Here is a tiny trained network, its code and every weight. The questions are about switching its units off for an input and a class, where a switched-off unit gives its printed mean instead of its output.

import numpy as np


def w(rows, s, z=0):
    codes = np.array(rows[::2]) - 128.0
    scale = np.full(codes.shape[1], s)
    scale[-1] = z or s
    return codes * scale


def norm(h):
    return h / np.sqrt((h * h).mean(-1, keepdims=True) + 1e-5)


def f(y):
    return y / 2 * (1 + np.tanh(0.7978845608 * (y + 0.044715 * y**3)))


def log_softmax(a):
    a = a - a.max(-1, keepdims=True)
    return a - np.log(np.exp(a).sum(-1, keepdims=True))


def net(x, mask):
    res = np.array(x, float).reshape(1, 4) / 4 @ E
    u = 0
    for l in range(4):
        y = f(norm(res) @ A[l][:, :-1].T + A[l][:, -1])
        res = res + np.where(mask[u : u + 10], y, B[l][:, -1]) @ B[l][:, :-1]
        u += 10
    return log_softmax(norm(res)[-1] @ U[:, :-1].T + U[:, -1])


A, B = {}, {}
E = w([
[137,182,13],'x0',
[144,20,92],'x1',
[129,128,126],'x2',
[2,90,104],'x3',
],0.0099)
A[0] = w([
[199,101,158,79],'L0N0',
[64,101,138,108],'L0N1',
[131,181,209,87],'L0N2',
[177,227,86,31],'L0N3',
[183,124,102,131],'L0N4',
[224,150,193,42],'L0N5',
[214,255,182,3],'L0N6',
[96,165,70,97],'L0N7',
[117,121,106,34],'L0N8',
[215,152,24,102],'L0N9',
],0.0094,0.0057)
B[0] = w([
[145,1,59,165],'L0N0',
[115,147,177,161],'L0N1',
[192,82,157,173],'L0N2',
[189,164,133,170],'L0N3',
[165,146,67,175],'L0N4',
[78,70,160,188],'L0N5',
[148,202,169,212],'L0N6',
[137,189,142,156],'L0N7',
[63,126,88,79],'L0N8',
[218,177,85,254],'L0N9',
],0.0073,0.0029)
A[1] = w([
[128,201,183,225],'L1N0',
[254,121,144,220],'L1N1',
[111,64,113,102],'L1N2',
[114,130,80,111],'L1N3',
[130,131,62,71],'L1N4',
[129,166,27,254],'L1N5',
[141,180,91,144],'L1N6',
[161,59,54,217],'L1N7',
[110,123,151,89],'L1N8',
[128,144,149,100],'L1N9',
],0.023,0.0062)
B[1] = w([
[13,123,124,194],'L1N0',
[229,226,147,248],'L1N1',
[105,83,131,166],'L1N2',
[200,83,137,145],'L1N3',
[179,84,143,152],'L1N4',
[245,110,88,222],'L1N5',
[112,83,75,170],'L1N6',
[179,111,230,220],'L1N7',
[131,102,150,132],'L1N8',
[110,118,130,130],'L1N9',
],0.012,0.015)
A[2] = w([
[154,94,100,102],'L2N0',
[181,102,151,2],'L2N1',
[179,202,181,210],'L2N2',
[135,130,127,109],'L2N3',
[185,252,122,120],'L2N4',
[185,89,130,77],'L2N5',
[119,171,12,104],'L2N6',
[132,160,155,110],'L2N7',
[139,181,50,176],'L2N8',
[92,69,61,203],'L2N9',
],0.017,0.0061)
B[2] = w([
[153,124,153,140],'L2N0',
[159,136,167,149],'L2N1',
[104,222,118,246],'L2N2',
[103,137,126,126],'L2N3',
[43,157,86,220],'L2N4',
[166,150,172,172],'L2N5',
[148,66,9,156],'L2N6',
[118,155,96,140],'L2N7',
[96,62,57,171],'L2N8',
[177,91,142,157],'L2N9',
],0.013,0.012)
A[3] = w([
[68,213,223,167],'L3N0',
[183,156,57,111],'L3N1',
[104,154,231,159],'L3N2',
[161,77,111,4],'L3N3',
[209,157,22,179],'L3N4',
[91,51,92,138],'L3N5',
[159,83,121,34],'L3N6',
[42,246,112,53],'L3N7',
[23,119,49,66],'L3N8',
[215,187,36,221],'L3N9',
],0.013,0.0033)
B[3] = w([
[111,147,254,212],'L3N0',
[12,85,102,181],'L3N1',
[52,207,80,192],'L3N2',
[182,50,198,131],'L3N3',
[29,67,54,228],'L3N4',
[161,97,112,152],'L3N5',
[143,123,135,131],'L3N6',
[60,50,33,189],'L3N7',
[208,88,152,161],'L3N8',
[15,74,155,254],'L3N9',
],0.0069,0.0091)
U = w([
[60,231,140,154],'0',
[175,213,205,147],'1',
[105,173,28,225],'2',
[239,179,88,142],'3',
[26,108,190,213],'4',
[96,3,189,3],'5',
[130,22,49,51],'6',
[220,42,141,122],'7',
],0.028,0.0029)

Each question gives the input, the list of numbers given to net, and the class t.
The units are the neurons (one row each of A and B). Each row of codes is followed by its name. A weight is (code - 128) times the scale printed after its matrix; where a second scale follows, it is the last column's (A, B and U).
mask holds one flag per neuron, layer by layer. A switched-off neuron (its flag False) gives its mean, the last column of its row in B, instead of its output. The means were averaged over made-up inputs and are rounded, as every weight is.
A unit's drop is (log p(t) with every unit on - log p(t) with that unit switched off) / (log p(t) with every unit on - log p(t) with every unit switched off).
The circuit of an input: a set's keep is (log p(t) with only the set's units on - log p(t) with every unit switched off) / (log p(t) with every unit on - log p(t) with every unit switched off). Starting from the 12 units with the biggest drops (on a tie, the unit counted first), units are removed one at a time, each time the one whose removal leaves the highest keep (on an exact tie, the one counted first), for as long as the keep stays at least 0.8.
units of the circuit, in order: the units of the circuit, biggest drop first
unit that matters most: the unit with the biggest drop
top k neurons: the k neurons with the biggest drops, biggest first
top k neurons in layer l: the k neurons of layer l with the biggest drops, biggest first
drop when u is switched off: that unit's drop, to one decimal
input [-2,0,7,3], class 4: top 2 neurons	(L1N5; L1N1)
input [-1,-7,2,5], class 4: unit that matters most	L1N1
input [-1,3,-2,-6], class 1: top 2 neurons	(L1N7; L0N0)
input [1,-8,-3,8], class 6: top 3 neurons	(L1N7; L1N1; L2N2)
input [-3,8,0,2], class 5: top 2 neurons	(L1N1; L1N5)
input [0,4,-3,1], class 5: top 2 neurons in layer 1	(L1N1; L1N2)
input [-1,-4,-3,0], class 0: top 2 neurons	(L0N2; L3N9)
input [-3,0,-5,1], class 4: top 4 neurons in layer 0	(L0N0; L0N1; L0N5; L0N9)
input [-7,-8,-4,0], class 0: top 2 neurons in layer 1	(L1N6; L1N2)
input [-3,-7,7,8], class 4: top 2 neurons	(L1N1; L2N2)
input [-2,2,4,-4], class 1: top 2 neurons	(L1N7; L0N0)
input [-6,-8,-4,5], class 4: top 2 neurons in layer 1	(L1N1; L1N0)
input [-6,6,-6,0], class 1: top 3 neurons in layer 1	(L1N0; L1N6; L1N5)
input [0,3,1,-1], class 1: units of the circuit, in order	(L1N7)
input [-3,-1,0,1], class 4: top 3 neurons	(L1N5; L1N1; L0N9)
input [4,7,-7,2], class 7: drop when L3N6 is switched off	0.0
input [4,-5,5,-6], class 2: drop when L1N7 is switched off	0.1
input [0,8,3,6], class 5: drop when L1N5 is switched off	0.3
input [-2,8,6,2], class 5: drop when L1N1 is switched off	1.8
input [-1,3,1,-7], class 1: top neuron in layer 0	(L0N0)
